Below are the code and all the weights of a small trained network. Each question names an input and a class and asks about switching units off, where a switched-off unit gives its printed mean instead of its output.

import numpy as np


def w(rows, s, z=0):
    codes = np.array(rows[::2]) - 128.0
    scale = np.full(codes.shape[1], s)
    scale[-1] = z or s
    return codes * scale


def norm(h):
    return h / np.sqrt((h * h).mean(-1, keepdims=True) + 1e-5)


def f(y):
    return np.maximum(y, 0)


def log_softmax(a):
    a = a - a.max(-1, keepdims=True)
    return a - np.log(np.exp(a).sum(-1, keepdims=True))


def net(x, mask):
    res = np.array(x, float).reshape(1, 8) / 4 @ E
    u = 0
    for l in range(3):
        y = f(norm(res) @ A[l][:, :-1].T + A[l][:, -1])
        res = res + np.where(mask[u : u + 9], y, B[l][:, -1]) @ B[l][:, :-1]
        u += 9
    return log_softmax(norm(res)[-1] @ U[:, :-1].T + U[:, -1])


A, B = {}, {}
E = w([
[163,109,30,78,198,184,87,221],'x0',
[136,157,207,64,132,90,141,151],'x1',
[85,125,89,115,84,110,82,150],'x2',
[245,253,20,109,68,109,119,83],'x3',
[94,121,120,77,175,86,120,85],'x4',
[108,156,137,140,133,134,123,143],'x5',
[125,140,139,133,140,129,129,129],'x6',
[140,100,119,113,123,122,126,114],'x7',
],0.0075)
A[0] = w([
[197,105,164,174,2,190,141,211,136],'0.n0',
[181,128,83,141,180,111,95,157,115],'0.n1',
[162,157,162,67,78,94,138,173,49],'0.n2',
[181,78,92,139,143,84,144,86,154],'0.n3',
[192,104,182,124,104,191,95,136,101],'0.n4',
[230,130,221,59,128,100,144,176,12],'0.n5',
[166,83,138,53,166,164,142,55,106],'0.n6',
[141,130,131,70,167,170,88,165,252],'0.n7',
[147,195,154,138,59,85,144,77,120],'0.n8',
],0.008,0.0028)
B[0] = w([
[34,165,108,84,227,59,135,58,242],'0.n0',
[89,71,175,164,192,2,184,99,199],'0.n1',
[138,136,143,138,109,185,85,169,179],'0.n2',
[57,169,225,155,117,191,122,138,189],'0.n3',
[62,186,93,74,203,141,152,161,166],'0.n4',
[121,123,216,132,120,91,67,122,199],'0.n5',
[93,188,88,116,164,161,137,155,180],'0.n6',
[113,114,172,181,104,17,163,112,248],'0.n7',
[103,47,133,135,161,82,132,115,254],'0.n8',
],0.0075,0.0049)
A[1] = w([
[152,94,163,209,24,148,221,28,87],'1.n0',
[141,110,49,234,177,192,143,61,119],'1.n1',
[201,98,84,117,183,153,139,233,98],'1.n2',
[167,162,204,101,102,109,75,175,249],'1.n3',
[163,126,89,85,188,152,97,162,109],'1.n4',
[101,130,153,90,152,139,199,44,56],'1.n5',
[221,248,100,133,114,121,107,29,214],'1.n6',
[113,116,171,135,122,63,127,103,224],'1.n7',
[254,197,86,88,30,127,119,136,58],'1.n8',
],0.0084,0.0017)
B[1] = w([
[142,116,158,136,127,74,107,234,194],'1.n0',
[202,147,197,78,108,137,29,121,194],'1.n1',
[141,201,254,198,77,34,195,212,147],'1.n2',
[127,69,57,179,132,166,29,107,178],'1.n3',
[59,112,152,161,78,1,119,162,139],'1.n4',
[87,203,45,144,135,102,115,158,199],'1.n5',
[101,38,147,86,180,164,198,101,202],'1.n6',
[178,159,72,205,145,170,163,205,255],'1.n7',
[213,57,133,116,224,143,158,102,143],'1.n8',
],0.0082)
A[2] = w([
[103,106,55,119,88,140,125,160,152],'2.n0',
[129,171,169,145,161,165,178,202,114],'2.n1',
[114,77,111,204,127,186,190,150,235],'2.n2',
[84,118,218,115,100,133,111,144,118],'2.n3',
[62,118,156,91,120,233,176,183,74],'2.n4',
[131,203,132,92,254,169,110,113,251],'2.n5',
[66,117,49,126,102,121,109,123,237],'2.n6',
[111,114,143,110,172,116,76,137,163],'2.n7',
[162,119,208,126,159,143,38,194,160],'2.n8',
],0.0087,0.0029)
B[2] = w([
[135,254,17,57,80,131,143,107,151],'2.n0',
[199,194,60,107,73,158,157,115,223],'2.n1',
[211,140,120,48,169,144,120,147,225],'2.n2',
[168,83,79,103,116,71,154,88,184],'2.n3',
[85,85,175,132,214,184,158,27,160],'2.n4',
[79,128,118,102,90,163,136,81,254],'2.n5',
[155,185,132,92,157,198,175,126,194],'2.n6',
[129,197,162,149,34,122,60,137,223],'2.n7',
[149,106,96,128,90,185,116,81,255],'2.n8',
],0.0089,0.0069)
U = w([
[155,125,166,203,126,6,150,208,150],'0',
[143,18,139,112,211,145,160,110,200],'1',
[149,174,116,114,118,130,102,140,251],'2',
[140,166,86,110,96,141,132,140,157],'3',
[82,199,114,115,155,115,113,120,25],'4',
[155,105,142,146,64,130,43,101,17],'5',
[152,161,100,137,127,145,124,142,63],'6',
],0.011,0.0027)

Each question gives the input, the list of numbers given to net, and the class t.
The units are the neurons (one row each of A and B). Each row of codes is followed by its name. A weight is (code - 128) times the scale printed after its matrix; where a second scale follows, it is the last column's (A, B and U).
mask holds one flag per neuron, layer by layer. A switched-off neuron (its flag False) gives its mean, the last column of its row in B, instead of its output. The means were averaged over made-up inputs and are rounded, as every weight is.
A unit's drop is (log p(t) with every unit on - log p(t) with that unit switched off) / (log p(t) with every unit on - log p(t) with every unit switched off).
The circuit of an input: a set's keep is (log p(t) with only the set's units on - log p(t) with every unit switched off) / (log p(t) with every unit on - log p(t) with every unit switched off). Starting from the 12 units with the biggest drops (on a tie, the unit counted first), units are removed one at a time, each time the one whose removal leaves the highest keep (on an exact tie, the one counted first), for as long as the keep stays at least 0.8.
circuit, biggest first: the units of the circuit, biggest drop first
top k neurons: the k neurons with the biggest drops, biggest first
top k neurons in layer l: the k neurons of layer l with the biggest drops, biggest first
input [-8,-7,-4,3,7,4,-3,0], class 0: circuit, biggest first	[1.n0 0.n0]
input [8,-2,0,8,-2,-1,5,-2], class 0: circuit, biggest first	[1.n2 1.n4]
input [-6,1,-3,7,-2,6,-4,-3], class 1: circuit, biggest first	[1.n6 1.n8]
input [-7,8,0,-2,2,-6,2,0], class 5: top 3 neurons in layer 1	[1.n3 1.n2 1.n4]
input [8,-2,3,-7,7,-6,0,8], class 0: circuit, biggest first	[1.n2 1.n4 1.n6 0.n0]
input [-2,-3,-3,7,6,6,-1,-3], class 1: top 2 neurons	[1.n6 0.n0]
input [5,8,4,1,3,-4,0,8], class 5: top 2 neurons in layer 1	[1.n5 1.n3]
input [1,8,-1,2,-2,-3,4,6], class 5: circuit, biggest first	[0.n5 1.n3]
input [-1,3,5,5,-7,1,-2,-8], class 4: circuit, biggest first	[0.n0 0.n8]
input [7,-4,-7,4,-2,-1,4,7], class 0: circuit, biggest first	[1.n2]
input [-2,8,-1,-3,-6,-6,6,-4], class 5: circuit, biggest first	[1.n3 2.n8]
input [1,2,3,-5,-1,-7,-6,1], class 6: top 2 neurons in layer 2	[2.n0 2.n1]
input [-5,-5,1,-6,-2,-7,5,-2], class 6: circuit, biggest first	[1.n6 0.n8 1.n7]
input [-4,2,-4,6,-5,3,-5,0], class 1: circuit, biggest first	[1.n6]
input [1,4,3,6,-1,4,-6,8], class 1: circuit, biggest first	[1.n8 1.n6]
input [6,8,4,1,-2,-7,4,-8], class 5: top 4 neurons	[0.n5 1.n3 0.n2 2.n8]
input [-4,3,-5,7,6,6,-7,-3], class 1: top 3 neurons in layer 0	[0.n0 0.n1 0.n7]
input [-7,8,-1,8,7,-8,-2,6], class 1: top 2 neurons	[1.n6 0.n7]
input [0,5,8,8,7,4,-7,-8], class 1: circuit, biggest first	[1.n8 1.n6 0.n0 2.n1]
input [6,-4,6,6,-2,-3,5,4], class 0: top 3 neurons	[1.n2 0.n1 1.n4]
input [-6,1,7,-6,5,2,3,-6], class 3: top 2 neurons	[0.n7 1.n6]
input [-8,8,2,7,1,5,-4,-2], class 0: top 3 neurons	[0.n8 1.n1 2.n5]
input [1,8,-1,-6,2,-3,-5,1], class 5: top 4 neurons	[1.n6 0.n5 2.n7 1.n3]
input [-4,1,3,3,0,-4,0,3], class 0: top 3 neurons	[0.n8 1.n0 2.n5]
input [2,5,3,-5,7,-2,-7,7], class 2: top 3 neurons	[1.n6 0.n0 2.n7]
